Below is a small trained network, with its code and all its weights. Each question gives an input and a class and asks what happens when units are switched off, that is, made to give their printed mean instead of their output.

import numpy as np


def w(rows, s, z=0):
    codes = np.array(rows[::2]) - 128.0
    scale = np.full(codes.shape[1], s)
    scale[-1] = z or s
    return codes * scale


def f(y):
    return np.maximum(y, 0)


def log_softmax(a):
    a = a - a.max(-1, keepdims=True)
    return a - np.log(np.exp(a).sum(-1, keepdims=True))


def net(x, mask):
    res = np.array(x, float).reshape(1, 4) / 4 @ E
    y = f(res @ A[0][:, :-1].T + A[0][:, -1])
    res = res + np.where(mask, y, B[0][:, -1]) @ B[0][:, :-1]
    return log_softmax(res[-1] @ U[:, :-1].T + U[:, -1])


A, B = {}, {}
E = w([
[176,78,91,112,220,179,98,247,101],'x0',
[162,62,84,160,86,88,93,157,179],'x1',
[87,147,171,131,171,170,85,111,97],'x2',
[56,197,171,206,210,70,196,159,163],'x3',
],0.014)
A[0] = w([
[143,112,201,123,209,187,80,164,57,252],'N1',
[104,154,145,178,165,39,244,119,214,201],'N2',
[160,125,72,177,162,96,176,150,113,202],'N3',
[153,126,137,112,52,52,125,75,169,188],'N4',
[136,160,177,144,105,115,134,64,100,161],'N5',
[111,114,139,137,125,93,104,188,135,131],'N6',
[138,121,88,140,108,58,190,175,195,74],'N7',
[60,240,254,132,159,116,147,45,94,218],'N8',
],0.0091,0.0031)
B[0] = w([
[140,121,94,92,143,103,49,145,122,219],'N1',
[155,185,189,160,134,57,153,144,9,224],'N2',
[84,123,152,144,197,204,141,185,119,170],'N3',
[144,170,106,199,54,163,177,136,152,202],'N4',
[121,120,98,150,110,117,129,79,116,178],'N5',
[154,78,167,138,165,137,106,163,109,153],'N6',
[86,126,160,185,153,152,137,79,133,178],'N7',
[84,138,76,55,108,107,131,67,131,250],'N8',
],0.012,0.019)
U = w([
[119,213,203,152,131,4,150,168,38,43],'0',
[186,68,77,2,164,189,40,187,141,253],'1',
[74,108,187,177,163,116,158,154,163,54],'2',
[163,143,85,150,49,149,97,120,202,178],'3',
[4,177,72,42,95,30,124,69,159,96],'4',
],0.0094,0.0028)

Each question gives the input, the list of numbers given to net, and the class t.
The units are the neurons (one row each of A and B). Each row of codes is followed by its name. A weight is (code - 128) times the scale printed after its matrix; where a second scale follows, it is the last column's (A, B and U).
mask holds one flag per neuron, in row order. A switched-off neuron (its flag False) gives its mean, the last column of its row in B, instead of its output. The means were averaged over made-up inputs and are rounded, as every weight is.
A unit's drop is (log p(t) with every unit on - log p(t) with that unit switched off) / (log p(t) with every unit on - log p(t) with every unit switched off).
The circuit of an input: a set's keep is (log p(t) with only the set's units on - log p(t) with every unit switched off) / (log p(t) with every unit on - log p(t) with every unit switched off). Starting from all 8 units, units are removed one at a time, each time the one whose removal leaves the highest keep (on an exact tie, the one counted first), for as long as the keep stays at least 0.8.
circuit, biggest first: the units of the circuit, biggest drop first
k most important neurons: the k neurons with the biggest drops, biggest first
drop when u is switched off: that unit's drop, to one decimal
input [-7,6,-3,-2], class 3: circuit, biggest first	N4
input [-5,0,-1,-3], class 3: circuit, biggest first	N4, N2
input [-1,2,7,-2], class 1: 2 most important neurons	N2, N8
input [6,1,-6,2], class 2: circuit, biggest first	N7, N3
input [3,7,-8,-4], class 3: 4 most important neurons	N2, N4, N7, N1
input [-5,0,6,-7], class 3: 2 most important neurons	N4, N2
input [-1,5,4,-6], class 3: circuit, biggest first	N1, N4, N2
input [-2,-1,-1,-2], class 3: 2 most important neurons	N2, N8
input [6,2,-7,1], class 2: 4 most important neurons	N7, N1, N8, N3
input [-6,2,-2,-1], class 3: 2 most important neurons	N4, N8
input [-4,-1,3,3], class 4: drop when N8 is switched off	5.8
input [2,-7,2,5], class 4: drop when N8 is switched off	1.5
input [1,-1,7,-1], class 1: drop when N2 is switched off	0.2
input [1,0,-2,-3], class 1: circuit, biggest first	N2
